Rows near named flat spaces through zero (a row that begins with a name and a colon came from that space)
gul_sur: [-354    3 -684   35 -659 -146 -224 -431  155   46  140 -172  155  -62
 -115 -286  717   55   68    4  354  159   11   57   32  172   39]
gul_sur: [ 145  103 -527  216 -263 -167  307    7  -94  287  -75  -59   63  -43
 -243 -149 -134 -196   87  -33   28    3  207  307  207   82 -150]
kor_nuni: [  10  -30 -127   56 -245 -134   16  -44  -64   51   80  -11   93   68
  -73  -92  -13   15   13 -109   28   36   12   -4   68  163   13]
basud_rarog: [  39 -132  354    7  222 -136  167   72   52  -69   77  -29  -16  -82
   46   52 -130  -16  -78 -178  149   57 -181 -238   87 -144  -57]
sopo_fuva: [ -24  124   53   76  188  -15   70   73  113  117  -72  -58  -11 -146
   31   54  146 -105  -82  -78  138    6   71  189   91  -90  -91]
basud_rarog: [ -57   16  104   60   98    6   -9   54   24  169   88   -6   25  -47
   78   90  115   35 -117 -153  206  -31   90   52   15   20  -66]
kor_nuni: [-234  -87  335 -108  476  105  272  245   48 -190 -130  -23 -235 -276
  132  169  -57  -90   74  120   35 -147 -117   36 -168 -251 -249]
basud_rarog: [  14   83 -271  105   74 -105  334  243  -86  300 -152 -199  -94 -173
 -125   36   29 -200  201  -48    1  -24  191  352  -21  -31 -190]
basud_rarog: [  46 -101  -77  -10  151  -48  100   -2   49  -45 -203  -21  -55 -269
 -109   26  -77 -166   86  262  -22   87  -80  -96  -20 -206  -23]
kor_nuni: [   0   26 -281   89 -191   46 -134   -7  -65  128  -42  -53   47   29
 -140   -7   94   83  102   39    5   68  131  174  -20   33   -2]
basud_rarog: [ 220 -113  182   29  188   58  161  114 -235  -88  -57  233    8    2
   41   77 -451   -6   45   90 -104   -3 -100  -92  -52 -159  -88]
sopo_fuva: [ 126  269  182  -44  320  184 -164   47  218 -119 -228    1  -96  -33
  102   93   75  -87 -184   46 -174  -48   11  106   55 -123  100]
basud_rarog: [ 173   16  232   73  330   23  326  271 -115  162  -21   45  -86   -8
   24  145 -401  -68  -32 -102  -30 -126   90  121   55  -90 -153]
basud_rarog: [  14   61  -16   46   89  -85   35   -7  134  -22 -100  -91   -1 -143
  -30  -39  164 -147    0  -20   56  100  -35   -2   90 -153  -46]
kor_nuni: [ -90   49  290 -134  316   81  -28   68  157  -90  -35  -62 -109 -119
  207  161  198   18 -117  -71  110  -39 -124   15  -86 -110   52]
pef_meguz: [  96 -390 -136   45 -265 -238   46  275 -280  -22   69  -29  101  -55
  -96   65  -76 -101  261 -165  -20   91    9 -383 -190   -8 -168]
sopo_fuva: [-403 -232  -89 -136 -112   17   18 -122   84 -210  124  -96  -88 -116
   20  -58  278   74  169  145  195  -12 -139 -185 -173 -122 -120]
sopo_fuva: [  27  143  -15  137    6  -28  -88 -203   47  137   -5  -21   71   24
  -85 -139   99   67  -49   -3   68  166    1   53  147  -17   55]
sopo_fuva: [  79   75 -134  116    9  -20   92  214  -57  114 -126  -20   -2  -68
  -70   49  -49 -156   35  -61  -72  -63  189  191   31   18 -157]
gul_sur: [ 272   30  183   17  -50  -48  138  -67 -212  -42   57  313   90  253
   18 -128 -618  -31 -124   51 -315 -114  -27 -126  126  264  102]
kor_nuni: [ -35   17  148 -106  312   91  -13  -66  163 -181 -108   32  -76 -190
  161   42  194 -129  -23  172   56   46 -144 -134  -72 -330  -14]
fezi_lefet: [-191   -2  -66  -51   38   76  -35  -88   58 -106  -55  -33  -65 -131
   48  -11  227   41   48  107  105   22  -98   32 -110  -94  -44]
gul_sur: [ 227  -12   56  -49   75  -65  319  -14 -189   40   35  169    3  115
   53  -79 -424 -136   65  110 -199  -62  -37  -58   17    7   35]
basud_rarog: [ -28 -153   40   64 -100   22  167   63 -286  -42  129  211   48  118
    1  -49 -339   67  110   26  -41  -92   21  -47  -61   50 -203]
sopo_fuva: [ 285 -158  328  -31   66   60 -200  108 -128 -112   61  220   91  171
   60  144 -376   81 -112  -27 -181   -5  -31 -348  -32    3  123]
kor_nuni: [ 156  -42  117   41  228  -34  109  166   24  -37 -199    9  -49 -186
  -79  119 -253 -127  -41   57  -66   11  -42  -19   60 -120  -42]
sopo_fuva: [ -66   26 -446  158 -335 -108   25  -13  -47  221  -21 -147   47  -32
 -238  -95  105    6   94  -62   77   35  173  213   70  178  -80]
pef_meguz: [ 164  119  156   61  265  -44    9  158   49   86 -154 -118  -42  -72
  -22   68   37 -109   14  -99  -94  103   23   37   41 -140    9]
pef_meguz: [   2   49  398  -23  365   78  -72  111  142 -123  -63  -34  -62  -50
   89  106   63   -8  -48  -33  -12   51  -71  -48   22 -252  -23]
fezi_lefet: [-137  -74 -384    2 -345    2  -79   92  -96  -14  -51  -66   13  -28
 -115   11  125   22  158   33  -33  -53  111  162 -132  170  -69]
pef_meguz: [   0 -273   -6   49 -186 -134  -96  189 -120   84   96  -49   92  -31
 -106  134  -52   72   51 -158   93   42   61 -172  -71  119  -35]
kor_nuni: [ -22 -139   28  -41  188   96  124  144 -111 -139 -156  -11 -161 -143
  -44   93 -185   11  175  167 -101  -22 -105  -82 -192 -188 -129]
basud_rarog: [-219  -95 -262  -17 -193   42 -150 -202  108 -185  -54  -18   -6 -124
 -110 -122  213   -2   88  260   44   55  -49 -134  -48  -80  -51]
sopo_fuva: [ 116  -66  180  -29   30   17 -285  240    2 -183 -114   88   87   -9
   40  142   22 -131    1    9 -225   14   75 -153  -74  -35   14]
sopo_fuva: [ -84  -40  -10   31  -77  -52 -109   76   37   22   14  -54   47  -56
  -18   43  163  -11  -15  -92   72   13   65   -5  -11   63  -40]
fezi_lefet: [ -71   -5  -54 -145 -184   65  -42 -187  -51 -181   95   80  -14  197
   63 -137  -39   97   62  129 -153  -57 -106  -80  -83  116  124]
kor_nuni: [  85   64   21  -97   46    2   86 -183  -40  -35   52  126   20  112
  122 -150  -35 -116   61  176 -148   15  -52 -112  -24  -71   93]
fezi_lefet: [ 182  -36 -341   57  -53  -71  208  -27  -92  -30 -237  -23  -48 -144
 -214  -91 -233 -153  187  227 -147   97  -73   11   19 -141  -39]
kor_nuni: [ 234  105 -236   40  -59   36   -6   37 -145   60 -137   33   26   96
  -71  -64  -70 -122  192  131 -277   69  113   96  -44  -86   24]
pef_meguz: [ 263  136  -96   29 -107  -87  213  -32  -86   71   54   84   83  192
   25 -103 -224  -97  -25 -110  -85  -17   16  163  176   53   61]
gul_sur: [ 222  -34  527  -35  424   79  207  169 -200   24   35  143 -109  124
  129  140 -548  113  -74  -79 -161  -93 -113 -137  -59  -25   27]
sopo_fuva: [ -78  -85 -130   -4 -208  -14   28  -44  -72   42  199  -14   11  140
   12  -76   44   54   57  -93   48  -68   71 -141  -52   78  -71]
gul_sur: [-227  -96  151 -165  198  -13  338   28    7 -147   85  -72 -172 -116
  196   22   79    0   89  -48  175  -90 -233  -34 -154 -141 -127]
fezi_lefet: [ 271   46  119   79  -39   24  -87  198 -221  -18  -18  217  131  193
   59   42 -251  -63  -17 -110 -259  -41  128   -5   -2   90  -31]
gul_sur: [-112 -104   32  -10  291    8  296  160   36  -22 -121 -107 -157 -297
  -14  126  -15  -82  116   73  177   -9  -89   98  -66 -296 -213]
pef_meguz: [ 155  -28   40  -44  168  -92  274  -22   64 -135 -102    1  -58 -135
    8  -17 -183 -158   -9   47   19   47 -212  -80   97 -219   -2]
gul_sur: [-174   73 -336   67 -345  -16 -201  -60   50  107   67 -103   85   48
  -63  -84  392   23   33  -87   91    4  195  147    1  168  -37]
kor_nuni: [ 257  162  249  -69  333  -34   69  -34  127   60  -38  -27  -23   -1
  165   53   23 -103 -143 -100    4   83 -116  -36   92 -169  190]
gul_sur: [  53   53 -299  -39 -121   34   49 -118  -20   87  -54    4  -28   10
  -57  -52  -50  -32   30  168  -69  -43   49  102  -17   77   97]
gul_sur: [-143 -304  348 -139  202  150 -267  291   46 -229   47   37  -39 -126
  172  334  141   55   -8  -15   92  -72  -12 -320 -271 -205 -102]
fezi_lefet: [-199   26 -250  112 -216 -156  127 -145   39  106  123  -73   79  -79
  -18 -182  316  -68   28 -128  285   52   34   72   91   30 -172]
fezi_lefet: [ 265  343 -226   86   37 -161   99 -300  278  262 -175 -206   -7  -85
 -167 -131   27  -60 -252  -62   94  169  -90  263  382   78  327]
pef_meguz: [  38  265  -51  139  199  -44  143   87  101  151 -222 -209  -86 -138
 -112  -18  114  -79   19 -105   16   90   33  379  145  -88  -63]
fezi_lefet: [ -84   59 -435   61  -65  -34  381 -136  -70  130 -104  -65  -94 -163
 -127 -146  -39  -71  163  179  113   -2  -27  293   18  -59 -137]
gul_sur: [   9   70  -90  133 -213   37 -156   33 -134  168   94    3   63  205
  -73  -37  -15  158  -26 -179  -59  -41  192   66    6  255  -24]
pef_meguz: [-246  -32 -404 -101 -265   18    3 -270   43 -152  -50  -69  -81  -80
  -75 -193  207   12  148  265  -13   -2 -111  -36 -121   57   21]
basud_rarog: [  70 -100    8  -91  -14    7   84   92 -184  -51   21   49  -11   57
   72   59 -115   30  145   10  -77   -3  -80  -12 -161  -24   23]
kor_nuni: [  64   65 -201  120 -297  -67   -8   14 -214   88   70   59  112  209
  -59 -167  -28  -26  124 -106 -166    2  157   42    2  188  -81]
sopo_fuva: [   3 -127 -153   27   31  -63   89  109  -30 -116 -218  -92  -88 -202
 -185  -28  -65 -173  232  197 -166   71  -29 -147  -85 -173 -137]
kor_nuni: [-241 -144  250  -75  293   76  -98  -19  230 -264 -111  -16  -78 -311
   36  101  185  -23  -18  223  168   68 -176 -161  -54 -322  -86]
fezi_lefet: [   6   65 -242  -21 -107   95  -22 -222    1  -32  -76   53   -5    4
  -66  -82  -40   87   19  226   -3   39  -74  156   20   -9  108]
sopo_fuva: [ -85 -143 -127  132   35    5   47  304 -111  -27 -176 -114  -63 -172
 -212   57    3 -107  324   94  -98   56  139   31 -120 -230 -326]
kor_nuni: [ 185 -124  165 -144  181  -52  103 -159  -77 -173  -31  104  -20  -81
  146    6 -141   19    1   88   24  150 -390 -314 -109 -184  179]
pef_meguz: [ 132 -165  227  -45   42  -51   53  175 -205  -55   79  116   37  110
   67   63 -262  -26   90  -50 -165  -24  -19 -228 -112   10  -19]
basud_rarog: [  30 -146  -12  -99 -163   67 -179 -103 -101 -126   78   73   24  140
   -1    5 -103  190   43   87  -84   30 -111 -210 -127   65  157]
pef_meguz: [ 254  107   98    2   99  -14   49  102  -24   41  -44   60   31  108
   37   28 -180 -126  -41  -45 -184  -22   69   49   86  -17   69]
pef_meguz: [ -86  -11 -235   38 -337   49   25 -135 -225   86  163  143   77  238
  -54 -162 -148  131  107   97  -79  -90  126  114  -35  242  -32]
gul_sur: [ -67  -42    4  -23  123   24   96   15  121 -143 -131  -77 -123 -214
  -32   81  -37   31  -85    6  137  -24 -176   16   18  -88  -45]
sopo_fuva: [-132  201 -153    2   10   63  -47 -248  244   10  -82  -80  -52 -107
  -16  -82  235   35 -163   76  156    5  -49  204  130   22   83]
basud_rarog: [ -87 -132 -310   34 -124 -165  169  -59   28   50  -20 -154  -10 -189
 -143 -103  168 -147  205   85  137  121  -22  -81   -7 -161 -119]
fezi_lefet: [-218  -42 -150    9 -200   -1 -149  -62   47   59  143  -61   74  -22
   51    8  389   95    0 -109  270   26   57   60  -56   42  -47]
basud_rarog: [ -79  -79  -32   42  -64  -12   90  -10 -118  -81   14   29  -14   27
  -76 -108 -102   16  165   82  -72   20  -29  -63  -43  -43 -135]
gul_sur: [ -90 -148  136  -25  165  -23 -116  199   64 -124  -76 -122  -43 -233
   70  168  304  -51   64 -111  133   94  -82 -200 -171 -228 -121]
sopo_fuva: [ 102 -248 -111   33 -240 -144   88  258 -329   42   94   60   92  110
  -63    0 -191 -122  282  -57 -200  -19  149 -207 -166   74 -155]
fezi_lefet: [-134  -74   90 -109 -318   51 -326 -232  124 -110  301   98  137  258
   78  -26   76  256 -227  -66  123  -68  -23 -133   82  260  224]
pef_meguz: [ 167   99  405   39  501   58   -1  211  161  -93 -176  -16  -58 -157
  103  176   10 -136 -116  -94   10   68  -60  -17   84 -366  -75]
gul_sur: [ -40  -90 -455   54 -198   -7  283    0 -252   12  -82   -1  -58  -45
 -164 -141 -135  -69  362  220  -92    6   26  117 -130  -91 -214]
basud_rarog: [ 138   17  -78   98 -121    5   26  132 -150  118   38  106   82  141
  -49    8 -212  -49   13  -53 -123  -85  210   88   49  109  -79]
kor_nuni: [ -30 -194  174 -171  180   85   32   56  -57 -277  -49  -32 -145  -77
   87  118  -58  127  137   70  -11   49 -305 -218 -238 -231   24]
basud_rarog: [-130   -8   -3  -12   64  118 -124 -113  101 -102  -59  -19  -70  -63
  -48  -31   86   63   12  180   -4   21  -35  -86  -36 -108  -16]
pef_meguz: [-113   34  -77  -30 -121   57   13 -193 -154   23   97   63    3  125
   51 -124   25  189   82   58   15   17  -85   79 -105  120   53]
pef_meguz: [-110  -31  146   30  211   90  -34  111  102 -123 -166  -25  -99 -174
  -85   87  -67   -9  -13  135  -34  -30   -7   14    2 -119 -115]
pef_meguz: [  19 -200 -291  119 -582 -202 -370  100   -8  185  231 -101  249   92
 -120   75  270   63 -114 -402  207   33  246 -215   42  341   31]
kor_nuni: [  27 -101  379 -238  266    3  127  -96   94 -290   28  179  -61  -50
  230   27 -211 -104 -138  172  -67  -94 -270 -314  -34  -86  128]
fezi_lefet: [ 162  -85   57  -56  101    0   52   88  -73 -172 -109   24  -51  -22
    1   30 -162  -77  115   72 -176   51 -126 -186  -87 -175    2]
fezi_lefet: [-200   14 -177   26 -158  -81  -24  -94  154  136   73 -208    7  -42
 -124  -57  269   56   31  -39  195   57   63  153   92   55   20]
fezi_lefet: [  57   47 -150  -32  -64  -28  131  -83  -15  -41  -73   28  -19  -33
  -13  -52 -107  -35  -20   61  -22  -23  -94  103   37   61   59]
kor_nuni: [ -78  -84  391  -86  338  132   31   50   43 -122   75  -24 -136  -21
  152  144  -30  187  -54  -84  143  -14 -192 -146  -97 -214  -31]
sopo_fuva: [  62    3  142   49 -123  -23 -302 -157   80   66  181   85  176  137
   48    0   88  145 -252 -163  146   72   19 -164  133  137  167]
basud_rarog: [-164  -92 -214   72 -345  -94 -136  -16  -50  172  182 -106   93   61
  -77  -34  241  119   33 -186  170   15  140  -21  -37  227  -37]
fezi_lefet: [  16   85  394  -12  376  144 -166  271   60  -48 -100  -89  -92   -5
   98  206  118   55    5 -124  -87   25   27   55  -92 -190  -30]
sopo_fuva: [ -98  112  -98  -30  105  -41  346   45   32    1  -41 -148 -144  -53
   25  -94   88 -143  158  -20   -4  -54  -23  195   -1 -124 -150]
gul_sur: [ 131   89  318 -111  145   90  -17 -122    9  -70  108  106    9  238
  135   -1 -195  161  -98    1  -73   14 -149   27   72  -25  229]
gul_sur: [ -89  -17 -300   74 -320   59 -119 -114 -211   11   13   97   87  146
 -142 -185   -3   65  252  231 -180   48  130   71  -93   89  -62]
pef_meguz: [  21   85  127  102   15  -12 -188   90  113  136   39  -78   62   45
  -35   81  110   59 -162 -221   77   14  144   70  132   88   25]
fezi_lefet: [  96    2    3   38   38   76 -146  175  -42   72 -115   28   17  -38
  -43  172  -79   22  -48    5  -67  -32  122  115  -39   58   27]
[ 157 -117  616  -63  397   80  138  370 -249 -244    3  140  -74  140
  172  159 -400   37  149 -109 -264  -29 -146 -158 -162 -229 -132] -> basud_rarog
[-307   15  420   -3  137   -8 -166   56  283  -94  135 -132  -34  -18
   69   50  264   94 -206 -235  173  -64    7  -89  103   64  -63] -> fezi_lefet
[  57  -21  -37   50 -105   56 -144  -71 -132   -6  -32  180   88   65
  -57  -44 -170   50   -2  165 -140   11   51  -42  -24  113   41] -> basud_rarog
[-108   20   -2   25   -6  119 -265  -33  114   46    8  -11   18  -12
  -22   56  181   74  -79   64   52  -12  134    1   -9   10   17] -> pef_meguz
[   6  -31   69    0 -173   79 -152  -33 -142  -73  127  148   84  262
    4  -63 -149  140   41   28 -163  -34   54  -54  -28  127   32] -> pef_meguz
[-123  -43 -161   49 -239  -88   52 -224   -7   86  143  -11   42   72
 -121 -190  -34   70    9   51   69    6   17  -68   90  164    8] -> basud_rarog
[ -69  149 -171   90  -18  -84  335 -153   41  197   39 -115  -48  -53
  -59 -109  -14   74  -65 -126  277    5  -74  353  191   59  -37] -> gul_sur
[ 162  -54  150   96  117   33  -97  292  -83  141  -24   31   55   12
  -31  209 -138   -9  -22 -115  -37  -10  189   28   -4  -41  -64] -> fezi_lefet
[-345 -153 -102 -148 -287   63  -32 -229  -97 -138  273   83   -1  171
  100 -176  145  143  157  155   19  -98  -40 -182 -203  125  -34] -> pef_meguz
[-199  -54 -154  -31 -146  -37  234 -142  -23   27  153 -122 -101   36
  -35 -108   -2  167   54  -78  188  -56 -119   46  -10   90  -48] -> basud_rarog
[-268  -19 -334   29 -237  -53   -7 -150   16  -34  -24 -117  -26 -102
 -109 -186  302  -21  175  109   51   52   -1   -4  -79   39 -113] -> gul_sur
[-143  -42 -160  -21 -195  -74  222 -141 -124  112  193  -12   -5  111
   -4 -158  -29   67  116   -1   75  -51   -4   47  -27  144  -36] -> kor_nuni
[  39 -151  -89  -79  -67  113  -34   47 -248  -85    7  109  -14   70
   49   52 -102   91  205  135 -116    2  -46  -94 -263  -66  -11] -> gul_sur
[ 174   23 -587  220 -492  -34  -19  102 -306  300  -73  -21   94  180
 -369  -85 -282   47  206   29 -246  -14  339  287   34  314  -43] -> kor_nuni
[  27  -64    7  -98  -45   30  -77  120   19   45   -9 -136 -100   41
  -56  174 -123  165  -76 -100  -49  -99   -6   12  -70  218  178] -> basud_rarog
[  64   81   -6   35   61  -13 -166  -82  139   54  -35  -16   73  -34
    1  -40  230 -130  -23   67   -2  121   83  -78   72 -151   49] -> basud_rarog
[ 221  132    6  -34  115   56  134 -175   30   88  -65   79  -41   42
  -15   13 -353   92 -197   98   -8  -28 -119  172  158   70  242] -> gul_sur
